Below are the code and all the weights of a small trained network. Each question names an input and a class and asks about switching units off, where a switched-off unit gives its printed mean instead of its output.

import numpy as np


def w(rows, s, z=0):
    codes = np.array(rows[::2]) - 128.0
    scale = np.full(codes.shape[1], s)
    scale[-1] = z or s
    return codes * scale


def f(y):
    return np.maximum(y, 0)


def log_softmax(a):
    a = a - a.max(-1, keepdims=True)
    return a - np.log(np.exp(a).sum(-1, keepdims=True))


def net(x, mask):
    res = np.array(x, float).reshape(1, 3) / 4 @ E
    y = f(res @ A[0][:, :-1].T + A[0][:, -1])
    res = res + np.where(mask, y, B[0][:, -1]) @ B[0][:, :-1]
    return log_softmax(res[-1] @ U[:, :-1].T + U[:, -1])


A, B = {}, {}
E = w([
[219,223,74,166,178,218,105,81,40,138,112],'x0',
[87,194,161,171,183,17,216,85,80,217,212],'x1',
[161,72,18,17,96,78,99,20,162,255,113],'x2',
],0.0063)
A[0] = w([
[36,35,154,123,107,76,151,164,186,131,120,170],'n0',
[177,121,113,103,70,194,85,138,103,116,67,69],'n1',
[164,105,63,53,112,92,113,56,141,199,114,166],'n2',
[99,168,149,157,192,79,182,56,80,193,167,241],'n3',
[93,190,215,217,144,149,168,253,106,33,130,80],'n4',
[182,177,69,141,201,180,121,86,86,150,93,55],'n5',
[80,61,163,107,97,89,146,170,173,111,132,43],'n6',
[55,80,163,102,94,97,155,159,178,117,152,52],'n7',
[197,165,99,148,171,161,139,104,91,124,97,67],'n8',
[81,80,166,103,99,87,152,173,175,121,141,16],'n9',
[190,166,88,149,165,162,118,90,74,120,143,107],'n10',
[117,166,150,153,166,60,162,105,103,174,194,174],'n11',
[135,102,145,126,97,170,115,134,140,130,69,32],'n12',
[176,89,97,84,70,166,59,166,157,62,63,195],'n13',
[108,166,142,138,169,65,169,121,92,183,178,26],'n14',
[168,66,87,91,77,174,70,170,159,97,36,55],'n15',
[81,100,140,92,81,68,137,165,182,88,125,156],'n16',
[175,191,132,151,159,168,105,122,68,114,110,125],'n17',
[112,160,145,154,161,77,180,100,111,169,188,16],'n18',
[112,147,167,148,161,87,164,92,86,165,157,18],'n19',
[159,88,114,113,107,200,71,171,169,57,54,38],'n20',
[146,96,41,78,72,100,129,40,152,191,114,4],'n21',
],0.0064,0.0028)
B[0] = w([
[141,183,86,116,76,24,85,82,58,108,160,209],'n0',
[100,146,158,185,149,114,74,62,158,192,116,186],'n1',
[228,58,239,47,224,105,213,239,94,20,237,233],'n2',
[85,143,162,191,148,153,84,111,204,109,161,226],'n3',
[235,21,223,57,226,106,202,215,45,126,253,254],'n4',
[169,194,78,93,88,33,95,103,40,173,155,189],'n5',
[166,177,90,101,82,35,103,41,67,203,136,176],'n6',
[151,170,80,83,52,9,96,82,36,200,134,177],'n7',
[171,176,85,84,39,19,82,55,55,178,126,173],'n8',
[164,148,81,88,65,43,77,77,56,221,149,169],'n9',
[166,182,43,92,52,42,69,82,52,125,155,183],'n10',
[96,151,169,198,165,174,65,106,202,143,150,202],'n11',
[134,102,151,182,141,209,106,101,163,249,118,152],'n12',
[101,160,177,189,162,178,82,101,204,154,172,233],'n13',
[75,122,142,196,178,172,71,106,197,237,157,179],'n14',
[106,145,180,190,156,180,89,116,197,214,166,211],'n15',
[144,203,124,88,105,26,87,86,98,142,182,189],'n16',
[178,150,82,130,90,39,92,108,49,103,164,186],'n17',
[98,140,188,197,140,195,76,104,185,236,176,175],'n18',
[111,129,170,178,135,179,84,97,173,217,150,165],'n19',
[109,125,189,215,190,169,59,101,175,238,162,209],'n20',
[235,49,207,84,245,117,204,217,81,132,197,210],'n21',
],0.0048,0.0089)
U = w([
[201,41,190,89,213,131,178,246,72,117,164,100],'0',
[59,156,159,206,145,178,50,70,244,185,130,92],'1',
[143,197,55,99,2,74,77,51,29,145,123,110],'2',
[104,153,124,119,131,132,127,142,164,50,125,246],'3',
[65,125,92,102,71,183,164,133,132,91,76,103],'4',
[84,112,82,118,66,161,179,161,135,110,34,104],'5',
[60,109,63,118,89,182,196,154,125,97,32,104],'6',
],0.0072,0.012)

Each question gives the input, the list of numbers given to net, and the class t.
The units are the neurons (one row each of A and B). Each row of codes is followed by its name. A weight is (code - 128) times the scale printed after its matrix; where a second scale follows, it is the last column's (A, B and U).
mask holds one flag per neuron, in row order. A switched-off neuron (its flag False) gives its mean, the last column of its row in B, instead of its output. The means were averaged over made-up inputs and are rounded, as every weight is.
A unit's drop is (log p(t) with every unit on - log p(t) with that unit switched off) / (log p(t) with every unit on - log p(t) with every unit switched off).
The circuit of an input: a set's keep is (log p(t) with only the set's units on - log p(t) with every unit switched off) / (log p(t) with every unit on - log p(t) with every unit switched off). Starting from the 12 units with the biggest drops (on a tie, the unit counted first), units are removed one at a time, each time the one whose removal leaves the highest keep (on an exact tie, the one counted first), for as long as the keep stays at least 0.8.
units of the circuit, in order: the units of the circuit, biggest drop first
top k neurons: the k neurons with the biggest drops, biggest first
drop of u: that unit's drop, to one decimal
input [5,-6,6], class 0: units of the circuit, in order => [n2]
input [8,-8,7], class 1: top 4 neurons => [n15 n13 n4 n1]
input [-2,3,3], class 3: top 3 neurons => [n4 n20 n15]
input [0,0,4], class 0: top 2 neurons => [n2 n21]
input [4,0,-3], class 2: top 2 neurons => [n2 n21]
input [8,-2,-7], class 2: top 3 neurons => [n2 n8 n10]
input [-7,0,8], class 0: top 2 neurons => [n2 n21]
input [1,8,7], class 1: top 4 neurons => [n4 n3 n11 n14]
input [8,-8,-6], class 1: top 2 neurons => [n20 n13]
input [5,-7,5], class 1: drop of n20 => 0.2
input [6,-8,2], class 1: drop of n20 => 0.1
input [-8,-1,6], class 2: drop of n15 => 0.0
input [1,-3,5], class 0: drop of n2 => 0.3
